Below are the code and all the weights of a small trained network. Each question names an input and a target symbol and asks about switching units off, where a switched-off unit gives its printed mean instead of its output.

import numpy as np


def w(rows, s, z=0):
    codes = np.array(rows[::2]) - 128.0
    scale = np.full(codes.shape[1], s)
    scale[-1] = z or s
    return codes * scale


def f(y):
    return y / 2 * (1 + np.tanh(0.7978845608 * (y + 0.044715 * y**3)))


def softmax(a):
    e = np.exp(a - a.max(-1, keepdims=True))
    return e / e.sum(-1, keepdims=True)


def log_softmax(a):
    a = a - a.max(-1, keepdims=True)
    return a - np.log(np.exp(a).sum(-1, keepdims=True))


def net(x, mask):
    ids = ['βγεηθξπσφψω'.index(c) for c in x.split()]
    T = len(ids)
    res = E[ids] + P[:T]
    u = 0
    for l in range(2):
        r = res
        for j in range(2):
            rows = slice(4 * j, 4 * j + 4)
            q, k, v = (r @ M[l][rows].T for M in (Q, K, V))
            z = softmax(np.where(np.tri(T) > 0, q @ k.T / 4**0.5, -1e9)) @ v
            o = O[l][rows]
            res = res + np.where(mask[u + j], z, o[:, -1]) @ o[:, :-1]
        u += 2
        y = f(res @ A[l][:, :-1].T + A[l][:, -1])
        res = res + np.where(mask[u : u + 16], y, B[l][:, -1]) @ B[l][:, :-1]
        u += 16
    return log_softmax(res[-1] @ U[:, :-1].T + U[:, -1])


Q, K, V, O, A, B = {}, {}, {}, {}, {}, {}
E = w([
[160,114,211,189,89],'β',
[114,54,178,118,89],'γ',
[134,40,139,157,146],'ε',
[67,166,158,103,119],'η',
[119,146,197,80,24],'θ',
[206,148,103,111,155],'ξ',
[211,138,149,154,181],'π',
[63,121,181,108,50],'σ',
[183,188,249,229,160],'φ',
[99,33,9,233,136],'ψ',
[109,143,3,16,179],'ω',
],0.0046)
P = w([
[115,80,142,120,156],'0',
[206,79,96,72,16],'1',
[249,232,114,192,80],'2',
[12,62,88,226,244],'3',
[22,93,225,47,51],'4',
[254,65,141,24,56],'5',
],0.0044)
Q[0] = w([
[183,97,239,209,115],'0.h0',
[20,174,59,57,147],'0.h0',
[8,117,191,127,193],'0.h0',
[125,233,144,14,47],'0.h0',
[27,168,3,121,240],'0.h1',
[9,181,164,71,237],'0.h1',
[250,83,126,149,9],'0.h1',
[225,82,38,196,74],'0.h1',
],0.0043)
K[0] = w([
[58,79,72,37,63],'0.h0',
[211,219,167,213,115],'0.h0',
[213,184,145,114,29],'0.h0',
[32,200,198,181,154],'0.h0',
[137,58,104,31,65],'0.h1',
[218,156,191,41,3],'0.h1',
[54,153,107,222,234],'0.h1',
[25,32,27,147,239],'0.h1',
],0.0049)
V[0] = w([
[119,3,80,111,130],'0.h0',
[165,188,73,206,226],'0.h0',
[239,21,66,124,151],'0.h0',
[216,133,92,82,145],'0.h0',
[229,245,217,73,11],'0.h1',
[226,165,192,72,43],'0.h1',
[33,203,185,87,71],'0.h1',
[236,243,196,144,126],'0.h1',
],0.0047)
O[0] = w([
[141,213,162,153,9,121],'0.h0',
[85,230,66,150,214,48],'0.h0',
[207,253,110,148,48,147],'0.h0',
[231,215,127,161,189,120],'0.h0',
[215,20,142,95,248,251],'0.h1',
[225,44,134,102,184,234],'0.h1',
[55,10,150,104,204,126],'0.h1',
[188,81,107,147,235,211],'0.h1',
],0.0049,0.0015)
A[0] = w([
[23,70,173,195,79,254],'0.n0',
[176,58,236,129,223,156],'0.n1',
[201,84,104,8,59,193],'0.n2',
[112,70,177,59,206,122],'0.n3',
[93,115,39,180,210,174],'0.n4',
[90,110,59,57,208,103],'0.n5',
[240,145,67,29,194,202],'0.n6',
[209,139,237,238,95,242],'0.n7',
[52,108,75,40,143,159],'0.n8',
[73,46,220,139,133,193],'0.n9',
[19,75,23,155,167,191],'0.n10',
[211,178,50,176,118,195],'0.n11',
[38,109,69,49,122,189],'0.n12',
[50,178,68,106,147,26],'0.n13',
[230,123,23,4,130,195],'0.n14',
[62,116,58,44,156,165],'0.n15',
],0.0047,0.0033)
B[0] = w([
[12,218,223,132,127,197],'0.n0',
[139,13,186,148,208,207],'0.n1',
[215,61,152,29,24,204],'0.n2',
[62,3,127,70,213,149],'0.n3',
[102,167,10,181,212,138],'0.n4',
[77,70,13,86,224,114],'0.n5',
[255,75,71,90,93,190],'0.n6',
[222,207,219,168,159,255],'0.n7',
[24,128,37,24,133,131],'0.n8',
[33,92,227,133,159,194],'0.n9',
[19,213,25,154,175,137],'0.n10',
[234,224,86,120,116,164],'0.n11',
[14,168,60,25,124,140],'0.n12',
[79,29,47,141,212,91],'0.n13',
[246,92,48,33,32,182],'0.n14',
[34,137,38,49,138,130],'0.n15',
],0.0047,0.0041)
Q[1] = w([
[1,135,115,158,248],'1.h0',
[47,134,234,42,139],'1.h0',
[243,78,66,128,37],'1.h0',
[128,106,214,27,55],'1.h0',
[41,111,106,117,163],'1.h1',
[141,75,97,128,81],'1.h1',
[208,87,230,74,103],'1.h1',
[79,92,165,108,174],'1.h1',
],0.0053)
K[1] = w([
[240,79,138,59,26],'1.h0',
[253,228,104,182,159],'1.h0',
[16,81,154,173,207],'1.h0',
[196,197,101,237,228],'1.h0',
[203,118,173,160,97],'1.h1',
[61,170,167,176,153],'1.h1',
[122,195,37,126,227],'1.h1',
[208,148,123,141,150],'1.h1',
],0.0054)
V[1] = w([
[215,186,70,239,242],'1.h0',
[204,82,13,16,30],'1.h0',
[254,163,201,232,180],'1.h0',
[77,132,76,2,23],'1.h0',
[191,106,12,39,135],'1.h1',
[252,93,251,144,58],'1.h1',
[62,91,250,190,131],'1.h1',
[57,62,40,58,190],'1.h1',
],0.0048)
O[1] = w([
[203,220,8,210,187,130],'1.h0',
[221,218,223,34,78,96],'1.h0',
[253,101,29,182,173,230],'1.h0',
[100,143,242,67,104,68],'1.h0',
[210,192,144,24,228,101],'1.h1',
[240,53,105,138,44,254],'1.h1',
[56,75,68,187,21,168],'1.h1',
[39,184,74,61,187,63],'1.h1',
],0.005,0.0063)
A[1] = w([
[12,170,194,120,94,44],'1.n0',
[69,92,81,68,72,107],'1.n1',
[75,34,43,184,96,43],'1.n2',
[130,178,111,153,206,177],'1.n3',
[80,179,54,140,240,132],'1.n4',
[55,82,52,77,105,60],'1.n5',
[110,185,84,183,166,219],'1.n6',
[137,189,143,194,12,224],'1.n7',
[153,217,119,196,55,252],'1.n8',
[105,154,248,31,61,247],'1.n9',
[119,25,17,189,85,55],'1.n10',
[149,15,164,198,53,182],'1.n11',
[91,237,219,36,79,137],'1.n12',
[180,44,79,254,90,154],'1.n13',
[164,87,46,190,145,24],'1.n14',
[118,114,51,197,191,75],'1.n15',
],0.0042,0.003)
B[1] = w([
[254,75,99,89,239,133],'1.n0',
[140,179,112,57,111,136],'1.n1',
[184,196,172,93,179,156],'1.n2',
[149,143,67,112,82,135],'1.n3',
[177,115,125,83,17,128],'1.n4',
[152,224,138,59,153,128],'1.n5',
[130,188,39,67,68,141],'1.n6',
[15,220,90,200,92,172],'1.n7',
[65,241,30,178,88,170],'1.n8',
[72,123,133,43,220,193],'1.n9',
[181,198,158,112,221,189],'1.n10',
[60,35,157,178,130,240],'1.n11',
[51,175,123,144,246,150],'1.n12',
[65,101,128,204,209,255],'1.n13',
[80,137,127,79,201,175],'1.n14',
[102,177,82,56,148,155],'1.n15',
],0.0043,0.0097)
U = w([
[172,54,158,212,177,244],'β',
[57,117,138,104,125,134],'γ',
[89,45,162,86,94,130],'ε',
[134,128,49,171,222,52],'η',
[59,252,86,178,30,212],'θ',
[96,205,169,92,190,38],'ξ',
[185,8,216,65,123,70],'π',
[216,180,136,111,77,20],'σ',
[216,220,122,26,145,250],'φ',
[41,210,118,186,89,4],'ψ',
[69,149,136,157,42,123],'ω',
],0.0037,0.0023)

Each question gives the input, a string of symbols that net reads in full, and the target symbol t.
The units are the heads (4 rows each of Q, K, V and O) and the neurons (one row each of A and B). Each row of codes is followed by its name. A weight is (code - 128) times the scale printed after its matrix; where a second scale follows, it is the last column's (O, A, B and U).
mask holds one flag per unit, layer by layer, with each layer's heads first. A switched-off unit (its flag False) gives its mean, the last column of its rows in O or B, instead of its output. The means were averaged over made-up inputs and are rounded, as every weight is.
A unit's drop is (log p(t) with every unit on - log p(t) with that unit switched off) / (log p(t) with every unit on - log p(t) with every unit switched off).
unit that matters most: the unit with the biggest drop
k most important neurons: the k neurons with the biggest drops, biggest first
k most important neurons of layer l: the k neurons of layer l with the biggest drops, biggest first
heads that matter: for each layer, one digit per head in row order, 1 if its drop is at least 0.15 and else 0, layers parted by /
drop of u: that unit's drop, to one decimal
input θ β ω ω θ φ, target ξ: unit that matters most	1.h1
input ε ξ ω φ, target φ: heads that matter	00 / 11
input φ ω ξ, target φ: heads that matter	00 / 01
input θ θ φ ε π, target η: heads that matter	01 / 10
input ε φ γ ψ φ β, target θ: heads that matter	01 / 00
input φ ω ω θ σ, target φ: heads that matter	00 / 11
input ε φ π ω π θ, target ξ: heads that matter	00 / 11
input θ η ω β η, target φ: 2 most important neurons of layer 1	[1.n11 1.n13]
input γ ω φ φ θ φ, target η: 3 most important neurons of layer 0	[0.n2 0.n14 0.n4]
input ξ ω φ β, target φ: heads that matter	10 / 11
input γ ξ ω θ ε, target φ: heads that matter	00 / 11
input ω θ ω φ η, target φ: heads that matter	00 / 11
input φ φ η φ θ ω, target η: heads that matter	00 / 10
input φ φ γ, target η: 2 most important neurons of layer 0	[0.n2 0.n14]
input φ ω φ ω φ β, target φ: unit that matters most	1.h1
input ω ω β, target ξ: 2 most important neurons	[1.n12 0.n7]
input φ ω γ φ, target ξ: 2 most important neurons of layer 0	[0.n14 0.n2]
input γ ω ω θ, target ξ: 2 most important neurons	[1.n12 0.n14]
input η β σ φ π ξ, target η: 2 most important neurons	[0.n2 0.n14]
input η σ φ γ ω, target η: most important neuron of layer 0	[0.n7]
input φ ξ θ π, target φ: 2 most important neurons of layer 1	[1.n11 1.n13]
input φ β σ, target η: 3 most important neurons	[0.n2 0.n14 1.n13]
input β φ φ η ξ, target η: drop of 0.n7	0.3
input π σ ω, target φ: drop of 1.n7	0.0
input φ φ θ, target η: drop of 1.n13	0.1
